Below are the code and all the weights of a small trained network. Each question names an input and a class and asks about switching units off, where a switched-off unit gives its printed mean instead of its output.

import numpy as np


def w(rows, s, z=0):
    codes = np.array(rows[::2]) - 128.0
    scale = np.full(codes.shape[1], s)
    scale[-1] = z or s
    return codes * scale


def f(y):
    return np.maximum(y, 0)


def log_softmax(a):
    a = a - a.max(-1, keepdims=True)
    return a - np.log(np.exp(a).sum(-1, keepdims=True))


def net(x, mask):
    res = np.array(x, float).reshape(1, 7) / 4 @ E
    y = f(res @ A[0][:, :-1].T + A[0][:, -1])
    res = res + np.where(mask, y, B[0][:, -1]) @ B[0][:, :-1]
    return log_softmax(res[-1] @ U[:, :-1].T + U[:, -1])


A, B = {}, {}
E = w([
[115,132,133,151,135,100,119,154,156,135,162,137],'x0',
[49,196,194,161,50,188,122,143,181,62,98,130],'x1',
[126,129,131,105,148,158,115,101,113,115,123,130],'x2',
[39,63,164,1,85,106,161,185,42,163,175,146],'x3',
[126,126,150,167,116,97,166,142,142,158,137,111],'x4',
[128,121,147,150,107,88,177,129,149,157,134,100],'x5',
[118,193,177,159,129,68,214,61,88,78,147,228],'x6',
],0.0099)
A[0] = w([
[99,50,83,101,174,47,148,152,8,165,147,169,235],'N0',
[166,83,52,150,161,154,123,163,114,116,127,55,169],'N1',
[85,114,133,166,7,194,89,165,151,107,118,28,239],'N2',
[186,127,30,138,255,86,145,94,188,171,140,178,253],'N3',
[48,137,171,115,33,188,139,174,68,120,177,152,155],'N4',
[200,79,169,88,183,141,57,183,94,229,179,77,202],'N5',
[79,157,162,114,70,201,141,159,125,90,132,108,218],'N6',
[196,68,45,200,217,120,67,97,164,171,85,72,217],'N7',
[78,171,138,102,71,108,168,108,130,66,145,210,161],'N8',
[91,226,166,115,137,93,196,75,88,128,121,232,233],'N9',
[184,131,112,182,135,116,204,66,87,93,125,210,180],'N10',
[149,207,163,203,154,201,128,136,213,48,64,52,220],'N11',
],0.0083,0.0033)
B[0] = w([
[87,149,59,98,135,121,177,173,56,101,197,121,250],'N0',
[83,103,151,115,77,125,189,183,148,118,75,67,184],'N1',
[65,154,222,52,186,179,28,94,185,198,177,169,226],'N2',
[184,70,111,211,156,167,220,151,97,54,65,205,223],'N3',
[91,4,214,146,167,133,131,111,119,201,109,115,228],'N4',
[35,108,89,60,142,71,155,133,116,134,89,43,220],'N5',
[71,124,148,179,179,126,118,111,182,205,94,43,208],'N6',
[219,7,218,172,20,140,190,212,160,146,46,63,233],'N7',
[74,123,193,207,132,82,145,178,87,41,70,97,212],'N8',
[175,153,155,222,57,116,129,150,25,71,123,76,245],'N9',
[179,143,116,161,155,69,144,100,116,19,183,169,211],'N10',
[112,238,116,182,71,143,74,143,254,153,132,166,245],'N11',
],0.008,0.014)
U = w([
[118,60,210,166,70,127,159,162,112,90,63,87,234],'0',
[148,183,123,112,80,188,74,152,220,197,139,107,61],'1',
[246,93,89,190,140,96,180,85,88,79,123,193,59],'2',
[105,198,167,195,69,88,85,48,163,52,154,167,5],'3',
[70,79,30,2,135,50,155,159,123,149,112,85,53],'4',
[77,75,193,62,162,167,72,80,111,217,196,124,28],'5',
[106,143,97,95,147,108,210,139,19,76,244,155,59],'6',
],0.0082,0.0026)

Each question gives the input, the list of numbers given to net, and the class t.
The units are the neurons (one row each of A and B). Each row of codes is followed by its name. A weight is (code - 128) times the scale printed after its matrix; where a second scale follows, it is the last column's (A, B and U).
mask holds one flag per neuron, in row order. A switched-off neuron (its flag False) gives its mean, the last column of its row in B, instead of its output. The means were averaged over made-up inputs and are rounded, as every weight is.
A unit's drop is (log p(t) with every unit on - log p(t) with that unit switched off) / (log p(t) with every unit on - log p(t) with every unit switched off).
The circuit of an input: a set's keep is (log p(t) with only the set's units on - log p(t) with every unit switched off) / (log p(t) with every unit on - log p(t) with every unit switched off). Starting from all 12 units, units are removed one at a time, each time the one whose removal leaves the highest keep (on an exact tie, the one counted first), for as long as the keep stays at least 0.8.
units of the circuit, in order: the units of the circuit, biggest drop first
k most important neurons: the k neurons with the biggest drops, biggest first
drop of u: that unit's drop, to one decimal
input [-8,0,8,8,-4,5,-7], class 4: units of the circuit, in order => (N5)
input [-4,7,2,8,-5,-5,0], class 5: units of the circuit, in order => (N2, N7)
input [6,1,-5,0,-8,-6,-8], class 1: units of the circuit, in order => (N2, N4)
input [4,-5,8,1,-6,1,-6], class 4: 3 most important neurons => (N5, N9, N8)
input [1,1,-3,-2,5,5,0], class 1: 2 most important neurons => (N8, N9)
input [4,-1,-3,6,-7,-8,1], class 6: 2 most important neurons => (N0, N7)
input [5,8,-8,4,3,-6,0], class 5: 2 most important neurons => (N2, N7)
input [-3,6,1,2,2,5,0], class 5: 2 most important neurons => (N2, N7)
input [1,-8,4,3,6,5,0], class 4: 2 most important neurons => (N5, N9)
input [2,0,2,-8,2,-1,6], class 2: 2 most important neurons => (N3, N2)
input [5,-8,1,5,-8,3,2], class 6: drop of N11 => 0.0
input [-5,-3,-8,8,-4,1,6], class 6: drop of N0 => 0.2
input [4,-7,1,4,-2,-6,6], class 6: drop of N0 => 0.2
input [8,-7,-6,-5,-5,3,1], class 2: units of the circuit, in order => (N3)
